What each symbol does to the elements:
SD ε FL
SD γ LM
SD η DN
SD ξ PG
SD χ NB
HB ε PG
HB γ HN
HB η QG
HB ξ FL
HB χ PJ
HB ρ QM
HB λ GD
JH ε ZC
JH γ HS
JH χ ZP
JH ρ DC
JH λ RG
LF ε MC
LF γ SF
LF η JP
LF ξ QZ
LF χ DQ
LF ρ PC
LF λ QB
HZ ε SQ
HZ γ DC
HZ η HP
HZ ξ RJ
HZ χ ZJ
HZ ρ HS
HZ λ FM
ZD ε LZ
ZD γ TG
ZD η MF
ZD ξ ZN
ZD χ FG
ZD ρ GB
ZD λ RN
ZC ε JH
ZC γ FJ
ZC η LH
ZC ξ ZR
ZC χ BB
ZC ρ JG
ZC λ MG
JP ε FT
JP η LF
JP ξ CH
JP ρ HL
JP λ RD
DG ε RD
DG γ MF
DG η TG
DG ξ SJ
DG χ RL
DG ρ PB
DG λ FT
NS ε DN
NS γ SB
NS η FL
NS ξ QG
NS χ GB
NS ρ FG
NS λ CZ
LS ε GF
LS γ PC
LS η TJ
LS ξ HD
LS χ FC
LS ρ SF
LS λ MT
PB ε TM
PB γ JF
PB η PQ
PB ξ RH
PB χ DD
PB ρ DG
PB λ NQ
QF ε MJ
QF γ MG
QF η MS
QF ξ FQ
QF χ SM
QF ρ ZH
QF λ FJ
QD ε TJ
QD γ NQ
QD η GF
QD ξ LG
QD χ RC
QD ρ QS
QD λ JF
TJ ε QD
TJ γ HL
TJ η LS
TJ ξ MQ
TJ λ NB
DQ ε TD
DQ ξ HS
DQ χ LF
DQ ρ RJ
DQ λ NT
JC γ RL
JC η FG
JC ξ QM
JC χ MF
JC ρ FL
QB ε TG
QB γ LZ
QB η RD
QB ξ PF
QB χ NT
QB ρ BD
QB λ LF
DC ε JG
DC γ HZ
DC η DZ
DC ξ FC
DC χ HD
DC ρ JH
DC λ NM
SN ε SC
SN γ MQ
SN η ZJ
SN ξ HL
SN χ HP
SN ρ CH
SN λ LQ
GB ε MT
GB γ PQ
GB η JF
GB ξ CQ
GB χ NS
GB ρ ZD
GB λ GF
FL ε SD
FL γ DD
FL η NS
FL ξ HB
FL χ JF
FL ρ JC
FL λ RC
FT ε JP
FT γ QS
FT η MC
FT ξ NL
FT χ BQ
FT ρ NQ
FT λ DG
HN ε DH
HN γ HB
HN η ZH
HN ξ DD
HN χ RH
HN ρ MS
HN λ ML
ML ε HP
ML γ GD
ML η SQ
ML ξ GT
ML χ SC
ML ρ NJ
ML λ HN
NL ε CH
NL γ TZ
NL η NR
NL ξ FT
NL χ NJ
NL ρ SC
NL λ SJ
RN ε SF
RN γ MC
RN η QS
RN ξ BB
RN χ ZR
RN ρ GF
RN λ ZD
MM ε QM
MM γ HF
MM η RG
MM χ SL
MM ρ PG
JZ ε MF
JZ γ RD
JZ η LZ
JZ ξ SL
JZ ρ NB
RZ ε ZN
RZ γ PF
RZ η SL
RZ ξ LZ
RZ χ RG
RZ ρ QH
RZ λ ZP
DN ε NS
DN γ ZM
DN η SD
DN ξ NM
DN χ MT
DN ρ RM
DN λ FC
BM ε TZ
BM γ CH
BM η ZP
BM ρ MQ
BM λ SL
GT ε NC
GT γ RC
GT η FD
GT ξ ML
GT χ NQ
GT ρ BQ
GT λ DD
NT ε FQ
NT γ RM
NT η FZ
NT ξ MJ
NT χ QB
NT ρ ZM
NT λ DQ
FJ ε HS
FJ γ ZC
FJ η NJ
FJ ξ TD
FJ χ NR
FJ ρ SQ
FJ λ QF
PC ε RR
PC γ LS
PC η HL
PC ξ ZJ
PC χ RJ
PC ρ LF
PC λ BD
BD ε PQ
BD γ MT
BD η TM
BD ξ GG
BD χ ZM
BD ρ QB
BD λ PC
DH ε HN
DH γ PG
DH η FM
DH ξ LM
DH χ LQ
DH ρ HF
DH λ HP
NC ε GT
NC η RJ
NC ξ HP
NC χ HL
NC λ LM
RR ε PC
RR γ GF
RR η NQ
RR ξ CG
RR χ FD
RR ρ MC
RR λ PQ
ZP ε BB
ZP γ QZ
ZP η BM
ZP ξ SF
ZP χ JH
ZP ρ HD
ZP λ RZ
GG ε MD
GG γ QH
GG η LQ
GG ξ BD
GG χ FM
GG ρ PF
GG λ ZJ
TM ε PB
TM γ NB
TM η BD
TM ξ LQ
TM χ LM
TM ρ RD
TM λ HL
RL ε FZ
RL γ JC
RL η FQ
RL ξ MS
RL χ DG
RL ρ DD
RL λ BQ
PF ε SM
PF γ RZ
PF η DR
PF ξ QB
PF χ MJ
PF ρ GG
PF λ QZ
JG ε DC
JG γ SQ
JG η GD
JG ξ CZ
JG χ ZF
JG ρ ZC
JG λ QG
SF ε RN
SF γ LF
SF ξ ZP
SF ρ LS
SF λ LZ
HP ε ML
HP γ DZ
HP η HZ
HP ξ NC
HP χ SN
HP ρ GL
HP λ DH
PJ ε PN
PJ γ RH
PJ η CQ
PJ ξ JF
PJ χ HB
PJ ρ TB
PJ λ LG
MQ ε LG
MQ γ SN
MQ η HD
MQ ξ TJ
MQ χ DZ
MQ ρ BM
MQ λ PN
HD ε ZF
HD γ ZJ
HD η MQ
HD ξ LS
HD χ DC
HD ρ ZP
HD λ QH
QS γ FT
QS η RN
QS ξ TZ
QS ρ QD
QS λ MF
HF ε MS
HF γ MM
HF η MJ
HF ξ FZ
HF χ DR
HF ρ DH
HF λ GL
LH γ NJ
LH η ZC
LH χ TZ
LH ρ GD
LH λ QM
SB ε ZM
SB γ NS
SB η DD
SB ξ ZH
SB χ PQ
SB ρ FQ
SB λ FD
SJ ε DR
SJ γ TB
SJ η SM
SJ ξ DG
SJ χ MS
SJ ρ RH
SJ λ NL
RM ε FG
RM γ NT
RM ξ RG
RM χ LZ
RM ρ DN
ZN ε RZ
ZN γ SM
ZN η TB
ZN ξ ZD
ZN χ MG
ZN ρ CQ
ZN λ BB
ZJ ε CG
ZJ γ HD
ZJ η SN
ZJ ξ PC
ZJ χ HZ
ZJ ρ QZ
ZJ λ GG
PQ ε BD
PQ γ GB
PQ η PB
PQ ξ MD
PQ χ SB
PQ ρ TG
PQ λ RR
NM ε QG
NM γ FM
NM η PG
NM ξ DN
NM χ QH
NM ρ RG
NM λ DC
SM ε PF
SM γ ZN
SM η SJ
SM ξ TG
SM χ QF
SM ρ MD
SM λ NR
TZ ε BM
TZ γ NL
TZ η BB
TZ ξ QS
TZ χ LH
TZ ρ LG
TZ λ TB
MT ε GB
MT γ BD
MT η NB
MT ξ QH
MT χ DN
MT ρ LZ
MT λ LS
FZ ε RL
FZ η NT
FZ ξ HF
FZ χ RD
FZ ρ LM
MC ε LF
MC γ RN
MC η FT
MC ξ NR
MC χ TD
MC ρ RR
MC λ TG
CH ε NL
CH γ BM
CH η QZ
CH ξ JP
CH χ GL
CH ρ SN
CH λ DR
TG ε QB
TG γ ZD
TG η DG
TG ξ SM
TG χ FQ
TG ρ PQ
TG λ MC
RH ε LQ
RH γ PJ
RH η MD
RH ξ PB
RH χ HN
RH ρ SJ
RH λ SC
SL ε TB
SL γ DR
SL η RZ
SL ξ JZ
SL χ MM
SL ρ PN
SL λ BM
SC ε SN
SC γ LG
SC η CG
SC ξ NQ
SC χ ML
SC ρ NL
SC λ RH
GL ε NJ
GL η HS
GL χ CH
GL ρ HP
GL λ HF
TB ε SL
TB γ SJ
TB η ZN
TB ξ MF
TB χ QM
TB ρ PJ
TB λ TZ
MF ε JZ
MF γ DG
MF η ZD
MF ξ TB
MF χ JC
MF ρ JF
MF λ QS
CQ ε QH
CQ γ MD
CQ η PJ
CQ ξ GB
CQ χ QG
CQ ρ ZN
CQ λ ZF
CG ε ZJ
CG γ ZF
CG η SC
CG ξ RR
CG χ SQ
CG ρ NR
CG λ MD
RG ε MG
RG γ MJ
RG η MM
RG ξ RM
RG χ RZ
RG ρ NM
RG λ JH
QG ε NM
QG γ ZH
QG η HB
QG ξ NS
QG χ CQ
QG ρ MG
QG λ JG
RC γ GT
RC η CZ
RC ξ GD
RC χ QD
RC λ FL
RJ ε FD
RJ γ FC
RJ η NC
RJ ξ HZ
RJ χ PC
RJ ρ DQ
RJ λ ZM
LZ ε ZD
LZ γ QB
LZ η JZ
LZ ξ RZ
LZ χ RM
LZ ρ MT
LZ λ SF
SQ ε HZ
SQ γ JG
SQ η ML
SQ ξ FD
SQ χ CG
SQ ρ FJ
SQ λ ZH
MD ε GG
MD γ CQ
MD η RH
MD ξ PQ
MD χ ZH
MD ρ SM
MD λ CG
LM ε DD
LM γ SD
LM η ZM
LM ξ DH
LM χ TM
LM ρ FZ
LM λ NC
ZF ε HD
ZF γ CG
ZF η LG
ZF ξ GF
ZF χ JG
ZF ρ BB
ZF λ CQ
PG ε HB
PG γ DH
PG η NM
PG ξ SD
PG χ PN
PG ρ MM
PG λ DZ
MG ε RG
MG γ QF
MG η QM
MG ξ FG
MG χ ZN
MG ρ QG
MG λ ZC
LQ ε RH
LQ γ PN
LQ η GG
LQ ξ TM
LQ χ DH
LQ ρ DR
LQ λ SN
PN ε PJ
PN γ LQ
PN η QH
PN ξ NB
PN χ PG
PN ρ SL
PN λ MQ
HL ε NQ
HL γ TJ
HL η PC
HL ξ SN
HL χ NC
HL ρ JP
HL λ TM
NB ε JF
NB γ TM
NB η MT
NB ξ PN
NB χ SD
NB ρ JZ
NB λ TJ
GD ε DZ
GD γ ML
GD η JG
GD ξ RC
GD χ LG
GD ρ LH
GD λ HB
FM ε ZH
FM γ NM
FM η DH
FM ξ ZM
FM χ GG
FM ρ MJ
FM λ HZ
MJ ε QF
MJ γ RG
MJ η HF
MJ ξ NT
MJ χ PF
MJ ρ FM
MJ λ HS
DD ε LM
DD γ FL
DD η SB
DD ξ HN
DD χ PB
DD ρ RL
DD λ GT
BB ε ZP
BB γ NR
BB η TZ
BB ξ RN
BB χ ZC
BB ρ ZF
BB λ ZN
JF ε NB
JF γ PB
JF η GB
JF ξ PJ
JF χ FL
JF ρ MF
JF λ QD
FQ ε NT
FQ γ FG
FQ η RL
FQ ξ QF
FQ χ TG
FQ ρ SB
FQ λ TD
FG ε RM
FG γ FQ
FG η JC
FG ξ MG
FG χ ZD
FG ρ NS
FG λ ZR
RD ε DG
RD γ JZ
RD η QB
RD ξ DR
RD χ FZ
RD ρ TM
RD λ JP
BQ η TD
BQ ξ NJ
BQ χ FT
BQ ρ GT
BQ λ RL
NJ ε GL
NJ γ LH
NJ η FJ
NJ ξ BQ
NJ χ NL
NJ ρ ML
NJ λ MS
ZR γ TD
ZR ξ ZC
ZR χ RN
ZR ρ CZ
ZR λ FG
FC ε CZ
FC γ RJ
FC ξ DC
FC χ LS
FC λ DN
NQ ε HL
NQ γ QD
NQ η RR
NQ ξ SC
NQ χ GT
NQ ρ FT
NQ λ PB
NR ε QZ
NR γ BB
NR η NL
NR ξ MC
NR χ FJ
NR ρ CG
NR λ SM
QZ ε NR
QZ γ ZP
QZ η CH
QZ ξ LF
QZ χ HS
QZ ρ ZJ
QZ λ PF
TD ε DQ
TD γ ZR
TD η BQ
TD ξ FJ
TD χ MC
TD ρ FD
TD λ FQ
DZ ε GD
DZ γ HP
DZ η DC
DZ χ MQ
DZ λ PG
FD ε RJ
FD γ CZ
FD η GT
FD ξ SQ
FD χ RR
FD ρ TD
FD λ SB
QM ε MM
QM γ MS
QM η MG
QM ξ JC
QM χ TB
QM ρ HB
QM λ LH
DR ε SJ
DR γ SL
DR η PF
DR ξ RD
DR χ HF
DR ρ LQ
DR λ CH
CZ ε FC
CZ γ FD
CZ η RC
CZ ξ JG
CZ χ GF
CZ ρ ZR
CZ λ NS
HS ε FJ
HS γ JH
HS η GL
HS ξ DQ
HS χ QZ
HS ρ HZ
HS λ MJ
QH ε CQ
QH γ GG
QH η PN
QH ξ MT
QH χ NM
QH ρ RZ
QH λ HD
LG ε MQ
LG γ SC
LG η ZF
LG ξ QD
LG χ GD
LG ρ TZ
LG λ PJ
MS ε HF
MS γ QM
MS η QF
MS ξ RL
MS χ SJ
MS ρ HN
MS λ NJ
ZH ε FM
ZH γ QG
ZH η HN
ZH ξ SB
ZH χ MD
ZH ρ QF
ZH λ SQ
GF ε LS
GF γ RR
GF η QD
GF ξ ZF
GF χ CZ
GF ρ RN
GF λ GB
ZM ε SB
ZM γ DN
ZM η LM
ZM ξ FM
ZM χ BD
ZM ρ NT
ZM λ RJ

The rows follow the links: the fewer symbols apart two elements are, the more alike their rows tend to be.

Element, then a row for it; each showing differs a little:
RR: [11,2,34,-33,-17,-3,9,-15,-19,-21,-27,14,9,10,-2,-45,11,-6,47,16,-20,35,8,-31,5,27,-1,-3,-28,-9,-16,14,7,20,4,5,-37,14,5,-5,21,-6]
ZP: [0,8,11,-3,19,8,-4,3,3,12,-6,-5,-47,-5,-19,0,-39,13,-4,-3,4,-21,-18,-7,0,-34,42,15,-14,20,-4,9,-21,38,-13,22,55,4,0,-12,-7,-13]
NL: [5,-12,12,-42,-1,-37,-18,16,0,5,-16,-1,-8,-10,12,-33,-11,-3,-6,-27,-7,1,-14,-5,5,-11,28,-21,-6,18,25,-7,20,23,18,12,31,21,-7,11,0,-53]
HZ: [18,27,7,-19,-28,49,10,-23,-28,9,-6,-25,-11,9,24,-5,17,-1,14,24,21,-20,-7,7,43,-5,-2,3,-2,35,-7,18,5,13,33,-16,23,-4,-11,-2,7,9]
TJ: [23,1,21,24,0,-3,1,-34,19,-42,-12,5,-21,13,1,-10,6,29,10,26,1,-4,-21,-35,-17,9,14,-26,-36,-10,0,19,-22,0,-25,9,-6,-4,-3,-2,1,41]
RJ: [-9,28,9,-7,-30,21,28,-35,-22,-27,-5,-3,-1,9,2,0,21,10,37,31,-2,5,6,-16,43,11,-9,-5,-17,14,-24,2,0,-3,24,-5,-2,-9,-10,-2,2,26]
FZ: [-54,-5,-32,7,-22,-19,-4,-5,-4,-22,12,17,-5,-4,-11,42,11,3,-5,-17,-18,19,11,14,34,-14,-12,-4,19,-1,7,-32,-5,-24,14,5,11,-20,-2,22,-21,13]
NM: [3,16,0,30,12,57,3,6,3,26,18,-20,-11,7,11,19,-1,-3,-5,12,23,-24,5,25,-7,-4,-16,31,20,1,-24,24,-15,-17,-1,-26,11,-16,-12,-3,8,33]
GB: [-3,-7,16,11,22,8,4,17,8,4,15,12,15,10,-9,-16,-8,-15,25,4,-10,27,21,-9,-37,30,-20,9,-1,-38,-26,17,-26,-5,-39,-3,-52,-8,11,-15,18,11]
NJ: [-3,-5,-4,-20,-10,-25,-12,0,-23,23,5,2,1,-25,18,-13,11,7,-19,0,4,-22,5,15,21,-14,14,-22,9,26,13,-25,26,19,24,6,32,23,5,-5,-8,-44]
HN: [16,-13,-15,-9,-3,16,-13,16,-9,23,9,-13,34,-6,36,-5,30,-16,-17,-10,18,1,3,27,4,27,-39,-3,23,1,5,-7,25,-28,18,-41,-8,4,-11,14,6,-8]
MG: [-16,-4,-21,16,11,-2,-5,27,-11,53,29,1,14,-17,0,18,-22,-13,-27,-17,6,-27,17,28,-22,-15,13,29,32,2,-15,-20,-1,4,-4,2,9,-3,19,-21,-14,-26]
BB: [9,-9,18,-8,19,-17,-12,20,5,31,2,5,-15,-12,-14,-24,-29,7,0,2,5,-21,2,-8,-27,-20,36,6,-10,7,3,10,-1,43,-7,15,23,15,8,-37,-5,-39]
ZM: [-14,18,-15,-4,-21,34,28,-11,-19,-13,6,-6,15,14,-9,31,18,-9,25,-8,-7,26,13,5,31,10,-32,11,13,1,-17,2,-5,-26,11,-19,-22,-28,0,21,2,37]
SD: [1,-2,-16,41,-2,19,10,-21,21,-21,15,2,12,3,4,36,19,18,-17,19,10,1,4,2,-3,12,-17,-9,-1,-21,-5,-1,-19,-40,-24,-11,-22,-18,10,3,-14,54]
DG: [-25,-26,-14,-14,4,-54,-13,19,8,-18,-8,19,19,4,-19,14,-7,-9,9,-40,-35,37,4,5,-7,5,-6,-9,4,-21,17,-27,8,-5,-9,10,-16,5,2,21,-5,-23]
PG: [32,-1,-23,43,1,36,-1,-5,16,11,26,-30,9,-2,23,25,14,9,-36,13,32,-30,-14,16,-5,3,-13,7,9,-3,-2,4,0,-35,-13,-22,8,-9,-5,8,-5,34]
MD: [27,-6,-4,-15,14,19,-9,27,-2,25,-18,-23,12,9,11,-22,-5,-35,12,-30,-9,15,-12,8,-7,16,-23,32,7,1,6,19,15,-5,7,-26,-34,-3,-7,11,35,-15]
CH: [7,2,4,-29,-4,-24,-9,8,11,-11,-23,-9,-35,9,1,-11,-19,10,-1,-26,-4,-3,-30,-6,24,-25,18,-14,-11,31,24,-1,11,22,13,12,55,14,-21,22,-4,-19]
QF: [-18,3,-28,-14,0,-5,1,28,-20,44,16,-1,20,-15,-4,20,-11,-26,-19,-30,-5,-4,15,35,14,-18,-6,28,39,5,4,-17,19,3,30,-8,1,-3,10,2,-7,-42]
SB: [-14,10,-10,-3,-13,14,20,4,-25,2,7,9,34,-3,-1,13,32,-20,15,5,-2,20,26,11,16,24,-33,12,13,-9,-22,5,5,-26,10,-15,-56,-13,8,9,12,3]
CG: [47,8,24,-40,3,10,5,-1,-18,15,-23,-17,-2,0,16,-58,0,-18,17,6,2,1,-13,-8,0,18,0,8,-14,24,3,22,20,27,12,-11,-8,14,-3,-1,26,-29]
FD: [3,12,15,-21,-31,6,20,-27,-32,-4,-5,12,26,-3,12,-24,32,-5,33,31,-2,9,25,-5,19,18,-8,-18,-9,-2,-26,-10,7,3,23,-5,-33,2,14,-10,2,-5]
PJ: [47,-19,5,27,32,4,-18,10,33,18,-5,-9,14,7,10,-16,9,-12,-26,-7,12,-10,-18,7,-46,16,-11,11,0,-27,16,21,3,-18,-26,-18,-19,4,3,11,14,2]
SL: [6,-9,-17,33,35,-9,-14,16,34,-2,3,-6,-23,7,-14,22,-28,3,-48,-24,3,-11,-32,3,-23,-24,22,15,3,-4,26,-6,-2,-5,-22,21,23,0,3,12,-9,16]
PN: [44,-1,-9,31,33,26,-8,1,46,-7,-4,-24,-11,20,7,13,-7,-1,-26,-2,12,-13,-33,-4,-26,4,-7,7,-8,-7,19,27,-9,-17,-26,-6,5,-6,-19,20,8,24]
LQ: [15,-7,-13,0,4,21,-20,9,15,-9,-20,-37,-12,16,11,-6,-8,-19,4,-37,6,13,-33,-1,7,9,-34,7,1,4,24,24,2,-20,-3,-36,13,-3,-34,44,22,18]
LF: [-29,12,13,-25,-9,-22,12,-20,-8,-29,-20,19,-31,14,-34,2,-21,6,30,-12,-33,23,-9,-33,29,-12,17,-5,-15,22,-9,-4,-4,23,1,31,14,-11,-3,3,-1,-4]
HD: [28,18,30,0,5,40,0,-3,11,7,-9,-16,-36,6,2,-24,-13,12,18,26,18,-22,-10,-21,-9,-8,8,4,-24,12,-13,38,-16,27,-10,-9,22,-6,-14,-14,24,21]
ZD: [-35,-15,-2,10,22,-32,5,33,13,8,8,19,1,2,-37,11,-28,-9,8,-17,-19,22,19,1,-32,1,14,20,4,-26,-12,-5,-15,4,-28,18,-32,-3,18,-13,-7,-11]
ZF: [41,7,35,-5,10,23,-9,9,5,26,-6,-8,-14,-4,18,-55,-8,-5,16,21,17,-17,-4,-10,-30,15,6,3,-25,-7,-9,28,8,32,-8,-6,-1,15,1,-25,14,-14]
PF: [-12,6,-25,-10,17,-2,-6,26,2,2,-11,-10,-21,20,-29,23,-27,-14,-5,-46,-27,13,-21,4,15,-27,7,43,18,16,19,4,2,10,9,0,16,-5,-8,24,4,-7]
FL: [8,-12,-3,35,9,7,4,-10,7,-7,21,12,37,-13,12,17,31,0,-17,17,8,-7,11,7,-23,24,-18,-15,2,-38,-4,-12,-1,-43,-17,-5,-43,-5,15,-7,-4,18]
CQ: [25,-2,11,12,31,29,-11,34,14,40,2,-14,3,5,-2,-26,-18,-23,-1,-4,12,-4,3,6,-41,19,-12,29,4,-23,-10,30,-4,4,-18,-29,-18,-4,0,-9,22,-7]
NQ: [10,-20,31,-29,-20,-28,-9,-15,3,-31,-16,12,9,3,17,-43,19,3,32,16,-10,21,5,-26,5,29,-9,-38,-33,-8,1,5,2,-2,0,-1,-34,14,-2,5,16,-3]
ML: [26,-3,12,-25,-22,7,-9,-7,-22,10,0,-20,18,-13,40,-33,36,0,-7,14,17,-15,7,12,17,15,-16,-23,-4,9,0,-7,24,2,30,-25,11,18,-10,4,3,-23]

Each walk starts at a row. The symbols on each line, taken left to right, move it on to the next element.
Each answer is a row, close to the row of the element it stands for.
new walk
[2,-5,-39,36,13,1,-2,-1,20,13,19,-11,-3,-15,-5,47,-1,9,-49,-7,9,-34,-15,20,-6,-23,8,9,25,1,10,-22,0,-17,-6,8,34,-2,3,9,-25,9]
ε η ξ η
[-24,-21,-15,34,4,-28,-4,-1,8,-2,27,26,20,-19,-11,31,9,4,-35,8,-1,-3,22,11,-17,-8,10,-8,7,-26,3,-30,1,-20,-10,15,-17,-10,28,-8,-25,0]
ρ ρ γ
[-38,-16,-23,-9,-12,-33,0,12,-15,-5,22,16,38,-7,-6,30,11,3,-8,-18,-18,28,19,14,17,6,-18,-17,24,-9,14,-42,10,-15,19,4,-16,-6,17,3,-15,-18]
new walk
[4,16,19,-26,-21,12,23,-33,-11,-31,-23,8,-20,23,-5,-13,9,2,52,16,-14,28,-7,-33,26,14,-3,-4,-33,7,-11,24,-14,9,1,0,-9,-4,-12,12,19,30]
ρ λ
[-40,7,-20,-12,4,-24,14,6,4,-27,-19,12,-14,20,-40,30,-21,-16,19,-35,-33,33,-6,-8,17,-7,2,26,15,2,10,-11,-12,1,-7,16,-2,-23,1,15,0,11]
χ η η γ ε
[-47,-5,-9,16,7,-12,9,17,-9,7,30,30,19,-12,-23,23,-5,-1,-8,2,-12,-1,36,15,-15,-6,4,12,24,-25,-20,-19,-11,-4,-7,13,-24,-12,24,-25,-25,-12]
new walk
[25,2,13,-20,-8,13,-10,-12,7,-13,-25,-33,-22,14,17,-32,-4,3,22,-4,13,0,-27,-13,15,5,-8,-18,-18,19,13,23,8,11,14,-13,31,14,-32,20,23,5]
ρ χ ρ
[16,11,3,-14,-34,27,-8,-22,-14,-1,-6,-31,-11,-1,33,-7,23,16,3,16,25,-17,-13,6,37,3,-16,-20,3,32,1,3,17,-4,34,-21,30,2,-22,15,8,8]
λ η λ ρ
[-7,22,-11,-16,-22,12,7,-8,-30,13,-3,-8,-25,-8,-4,8,-9,11,-3,-6,6,-21,-4,7,50,-30,19,5,7,40,5,-15,8,26,35,7,50,-3,0,-6,-13,-16]
new walk
[9,0,19,-14,-20,-4,5,-27,8,-52,-25,-4,-17,23,2,-21,5,22,35,10,-12,27,-14,-24,22,14,-10,-30,-30,4,2,8,1,5,-4,-2,5,-4,-19,16,11,23]
ε ρ
[-18,-24,11,-35,-12,-62,-7,-1,-5,-22,-16,20,5,-3,-5,-29,-7,15,13,-8,-30,19,4,-18,1,-1,19,-34,-17,2,6,-25,10,18,9,25,1,14,-3,4,-11,-31]
ξ ε λ
[-6,-7,-31,-5,12,-19,-25,20,15,-4,-17,-20,-12,15,-11,16,-18,-14,-15,-51,-17,7,-29,10,17,-12,-2,9,8,17,29,-4,12,-2,5,-8,42,-3,-25,39,-2,-7]
new walk
[1,-8,-12,-24,20,-18,-17,42,-7,30,-18,-1,-1,-5,-23,-4,-25,-33,-15,-53,-24,13,-5,11,-10,-19,8,28,18,8,14,-12,14,12,9,8,-6,5,6,11,10,-46]
γ η χ
[10,-14,-21,25,21,-12,-14,15,5,27,25,1,18,-17,7,23,1,0,-57,-9,6,-30,-1,26,-22,-21,14,8,27,-14,11,-22,8,-16,0,5,11,11,8,-9,-22,-18]
ξ η λ
[-31,0,18,-4,-15,-15,7,-7,-16,3,18,30,-2,-25,-7,-5,-1,14,8,28,-3,-15,40,-2,-3,-7,26,-11,2,-8,-24,-22,-7,23,4,28,-3,9,27,-41,-21,-19]
new walk
[9,20,-25,1,-5,48,7,2,-10,21,0,-28,2,12,10,20,12,-19,0,-7,8,-7,-3,25,31,5,-30,35,19,17,-6,21,4,-25,17,-36,0,-21,-12,16,11,24]
γ λ η
[37,15,6,25,-3,35,-5,-32,11,-7,6,-14,-12,-7,30,-1,19,21,-25,34,31,-41,-17,-3,8,-7,12,-11,-13,13,-1,6,-2,-4,6,-8,30,6,-9,-5,-6,26]
η ξ χ
[-1,18,27,5,-5,16,10,-20,17,-20,-8,6,-26,17,-19,-16,-13,19,43,35,5,11,2,-33,-7,7,3,-7,-32,-6,-12,28,-28,21,-25,7,0,-8,-6,-19,6,39]
new walk
[17,9,3,21,17,41,-1,25,28,14,-1,-31,-24,27,-3,3,-26,-13,10,0,12,-5,-14,-3,-24,-4,-12,28,-1,-8,-5,41,-21,-1,-24,-20,8,-10,-16,2,16,33]
λ γ
[33,25,13,-23,4,31,1,-7,-12,-3,-26,-24,-27,21,7,-26,-1,-10,23,-5,-1,-1,-29,-18,17,3,2,10,-20,26,7,30,6,27,16,-17,17,-3,-18,17,23,2]
ε λ η ρ
[-1,-21,-12,-17,22,-29,-23,35,9,15,-14,-3,9,-10,2,-3,-15,-23,-20,-53,-9,8,-9,16,-12,-4,-7,9,21,1,20,-16,17,-7,3,-9,8,12,-9,20,5,-36]
